array([[-15,   3,  -4,  -8, -17,   0],
       [ -1,   0,   1,  26, -61,  15]]) gives -15, 15

array([ -9, -56,  34,  46, -33, -58]) gives -9, -58

array([[ -3,  44,  -9,  46,   9, -43],
       [-34,   7, -51, -11,  28,  56]]) gives -3, 56

array([-11, -13,  61,  16]) gives -11, 16

array([ -4, -11,  27,  35, -63, -24,  19]) gives -4, 19

array([[  2, -58,   4, -39, -32,  -7],
       [ 38, -21, -47, -20,   4, -32],
       [ -6, -56,  19, -39, -35,   0]]) gives 2, 0

array([ -5,  -8, -56,  70, -14, -20]) gives -5, -20
---
14  71  10  -51  49
7  -45  -11  26  -67
Out: 26

-51  37  36  48
40  -62  13  38
-58  46  36  47
Out: 13

14  -11  -13  -32
9  6  8  -23
-4  -71  -47  33
Out: 8

44  3  59  4
-47  5  -43  34
39  9  10  -4
Out: -43

24  -31  -38  25  70
-21  38  45  -22  -72
Out: -22

3  -43  44  -48
14  -34  41  -58
Out: 41

3  1  -21  -3  0  13
0  3  -70  1  3  2
Out: 3

-9  -21  -17  34  10  59
-33  -12  3  45  14  46
2  -34  28  -13  14  56
Out: 14

-6  63  19  -8  70
-7  59  9  -4  68
-1  -16  -3  5  -1
Out: -4

46  -15  41  32  -64  -12  -71
-45  11  -40  -29  63  3  75
Out: 3
---
[-47 -62 -50 -27 -52] yields -50, -27

[-3 10  1 -1 24 71 69] yields -1, 71

[ 47 -37 -23   6  36 -11  62] yields 6, 62

[-28  -3   5  28  50 -67  16] yields 28, 50

[[-12   0 -20 -40 -39]
 [  0  -1  33  74  75]
 [ -4   7  23  58  59]] yields 33, 75

[  0  10 -71 -27  25] yields -71, 25
---
[[-22   1  20   2  -4  22]
 [-23 -19  29  -4 -11  32]
 [ 22 -30  35   7 -16   8]] --> 1

[[702 418 746 530]
 [811 758 107 316]
 [797 756 114 318]] --> 418

[[8 7 5 4 4 6]
 [8 7 5 4 4 6]
 [1 2 3 5 4 2]] --> 7

[[75 25 76 26 60 35]
 [22 43 70 75 31 44]
 [33 32 65  8 14 19]] --> 25

[[32 51 58 44]
 [ 8 62 28 24]
 [54 79 86 94]] --> 51

[[83 90 47 46]
 [96 42 48 49]
 [71 10 46 45]] --> 90
---
[[ 49 -60 -47  61 -45 -27  -5 -18 -25 -48  -6]
 [-22 -22 -58  39  32 -68  47  -1 -53  52 -14]
 [ -6  31  33 -36   6  46 -58  16  33 -54  32]
 [ 12 -13  34 -23  15  37 -42  20  50 -62   2]
 [ -7  44  10 -50  28  -6 -69  42  -3 -54  44]
 [ 52 -50  -6  46 -40 -24  32 -39  -8  15 -33]] -> -60

[[ 0  2 -1  4 10 56 61 67 67]
 [ 0 -2 19 45 59 57 68 68 66]
 [ 0 12 67 50 59 61 72 68 66]
 [ 0  2 -1  5  8 29 59 67 66]
 [ 0  2 -1  5  1  1  1  7 54]
 [ 0  2 -1  5  8 49 61 67 66]] -> 2

[[  2   3  21   3  -2  -6   0  -5   1]
 [ -7 -25 -13 -26  15  48   0  34  -4]
 [  0  -3  -2  -3   3   6   0   5   0]
 [  2   7   3   8  -5 -15   0  -9   1]
 [ -6 -20 -11 -20  13  39  -1  28  -3]
 [ -8 -25 -13  -9  15  47  -1  33  -4]
 [  7  22  11  21 -15 -42   0 -29   3]
 [  4  10   6  10  73 -20  10 -14   2]
 [  8  27  13  27 -18 -54   1 -37   5]
 [ -1  -4  -2  -4   3   8   0   6  -1]] -> 3

[[ 24  -1  13  51  -4 -40 -26]
 [-24  14 -31  -7  24 -32  -5]
 [-18   7   4 -51  27  12 -11]
 [-24 -21  -4 -18 -26  10  13]
 [-36 -58  -9  12 -46  -2  -3]
 [-14  46 -29 -25 -11  -7  11]
 [ 41  23   5  29 -22  13  15]
 [  5  23   2 -39  69  37  33]
 [ 10 -25   9  29 -11  38  -4]
 [-36  19 -30 -24  16 -29   2]
 [ 10 -12  -1  17 -19  68  39]
 [ -6  34  -2 -12  -2  16  17]] -> -1

[[-44  57  57 -49 -49 -47 -46 -44  60 -51  60  57]
 [ 54 -50 -48  57  57  56  55  53 -53  59 -52 -50]
 [ -1  10  11  -3  -3  -1  -1  -1  11  -3  11  11]
 [ 61 -57 -55  64  64  64  62  60 -60  66 -59 -57]
 [ -3  13  14  -6  -6  -4  -4  -3  14  -6  15  14]
 [ 17 -10  -9  17  17  17  17  16 -11  17 -10 -10]
 [-47  60  59 -52 -52 -49 -48 -46  63 -54  63  60]
 [  8   0   0   8   8   9   9   8   0   8   0   0]
 [ 64 -60 -58  67  67  66  64  63 -63  69 -62 -60]
 [-12  22  22 -14 -14 -13 -13 -12  22 -15  23  22]
 [  3   5   5   3   3   3   3   3   4   3   5   5]
 [-34  45  45 -37 -37 -35 -34 -33  47 -39  47  45]] -> 57
---
[[ 59 105 203 157 116 161 113]
 [140 162 138 187  94 113  95]
 [181 132  99  99 176 144 172]] | 172

[[  8   7  -3   6]
 [-31 -44  28 -20]
 [ -2  -4   3  -1]] | -1

[[7964 7457 3898 8145 5457]
 [3999 7046 6807 7699 5513]
 [2824 6228 3781 6012 6156]] | 6156

[[ 67  68  51  78]
 [ 83  70  87 194]
 [129 100  14  26]] | 26

[[-31  34 -34 -43  -5]
 [ 23 -15  20   7 -16]
 [ -3 -24   9  32  22]] | 22

[[531 634 764 801 323]
 [ 73 160 584 275 280]
 [651 196 863 771 359]] | 359
---
[ 19 -30  35 -17  17] -17

[-41  27  30  28] 27

[192  45 232 225  68] 68

[83 68 22  0 44] 22

[5459 5914 5597 9359 7846 2994] 5459

[[574 565 777 309 482]
 [726 159 612 774 624]
 [129 485 490 536 306]] 159

[[15 25 20  8 18 43 75]
 [15 10  4  6 25 76 78]] 6

[[5241 4938 4812 2816 5711 4081]
 [3610 3180 2947 7047 8667 8084]] 2947
---
[ -5.851 -97.274 -64.483 131.689  52.736] value 131.689, -97.274

[[ 0.848  0.730  0.959 -0.755 -1.021]
 [ 0.034 -0.666 -1.667  0.737  1.653]] value 1.653, -1.667

[[ -7.18  17.74  20.91  -4.55 -14.79]
 [-10.69  11.74  -8.44  10.23  17.53]] value 20.91, -14.79

[  3.299 -11.585 -18.412   6.757  -1.705  14.700] value 14.700, -18.412

[-0.076  0.022 -0.132 -0.056 -0.017  0.190  0.103] value 0.190, -0.132

[ 1.2 -1.2  0.7 -0.5  0.5] value 1.2, -1.2

[[ 11.92   5.98  -9.90  -4.45 -14.52  13.13  10.31]
 [ 11.49  11.08 -13.81  -4.01 -18.45  12.13   9.82]] value 13.13, -18.45

[ 0.17  0.04  0.09 -0.13] value 0.17, -0.13

[-0.104 -0.135  0.106 -0.074 -0.013 -0.050  0.113] value 0.113, -0.135
---
27  -55  58  -34  -7  44  -61 --> 27, -61

66  16  8  -67  57  -5  14 --> 66, 14

20  -11  30  -72  42  17 --> 20, 17

-12  -2  -26  48  56 --> -12, 56

22  36  -24  -18  65 --> 22, 65

54  -48  40  47  31 --> 54, 31

-40  56  62  54  27  -48  35 --> -40, 35

-2  -8  -8  8  10  -15
-56  -74  45  33  -6  -68
--> -2, -68
---
[-12  61   8 -53 -51  -8] >> 61
[ 57 -67 -58 -61] >> -67
[ 62  40  15 -10   1  35] >> 40
[-17 -29  65 -20  59 -21  63] >> -29
[-31  20   0 -69] >> 20
[-71 -52 -19  11] >> -52
[-17 -53   2 -51 -44   0] >> -53
[72 12 73 44] >> 12
[-43 -31  56   0 -53] >> -31
---
-32  -62  20  14  8  11
-22  -25  5  -5  1  26
14  -23  -8  -16  -26  26
value -32

31  26  25  22  28  21
30  23  30  51  29  32
22  18  61  26  23  18
value 31

45  22  -19  72  -19
38  -35  -53  13  -10
-8  39  57  6  29
value 45

17  -21  -36  28
-24  9  -42  43
-73  62  -32  5
value 17

-65  69  -10  -63
-11  27  31  -7
75  -61  -57  42
value -65

-1  -17  43  14  -13  -47  49
-8  -22  -24  -59  10  17  -52
-23  -62  6  13  -15  -26  23
value -1
---
-2  -2  -17  25
-70  -61  -60  -19
gives -61

22  15  -56  -25  4
-69  -58  34  -10  36
gives 34

55  -68  -72  17
-18  20  27  -12
gives 20

-63  -12  -10  30
-29  -40  -66  21
gives -40

-19  -18  -39  53  -39  -1
-5  -17  5  58  -34  -7
gives 58

26  -29  24  10  -31  60
52  -15  28  -9  -43  41
gives -9
---
52,-27,-9,32,50,42
23,-43,74,42,-63,15
--> 42

62,17,20,-40,-48 --> 20

10,-21,48,35,-32,63 --> 35

-69,43,-42,-63,-55,-60 --> -63

-13,-1,4,57
18,-17,-1,-33
-2,-5,9,-41
--> -5

19,31,-36,-7,6
-64,13,71,20,-14
-33,-4,-32,-2,-5
--> -32

12,-53,20,7,-3,62,35
-27,-26,29,28,19,20,9
--> 19

46,-58,-67,17,12 --> -67

63,-42,-4,0,-33,32,18 --> -33
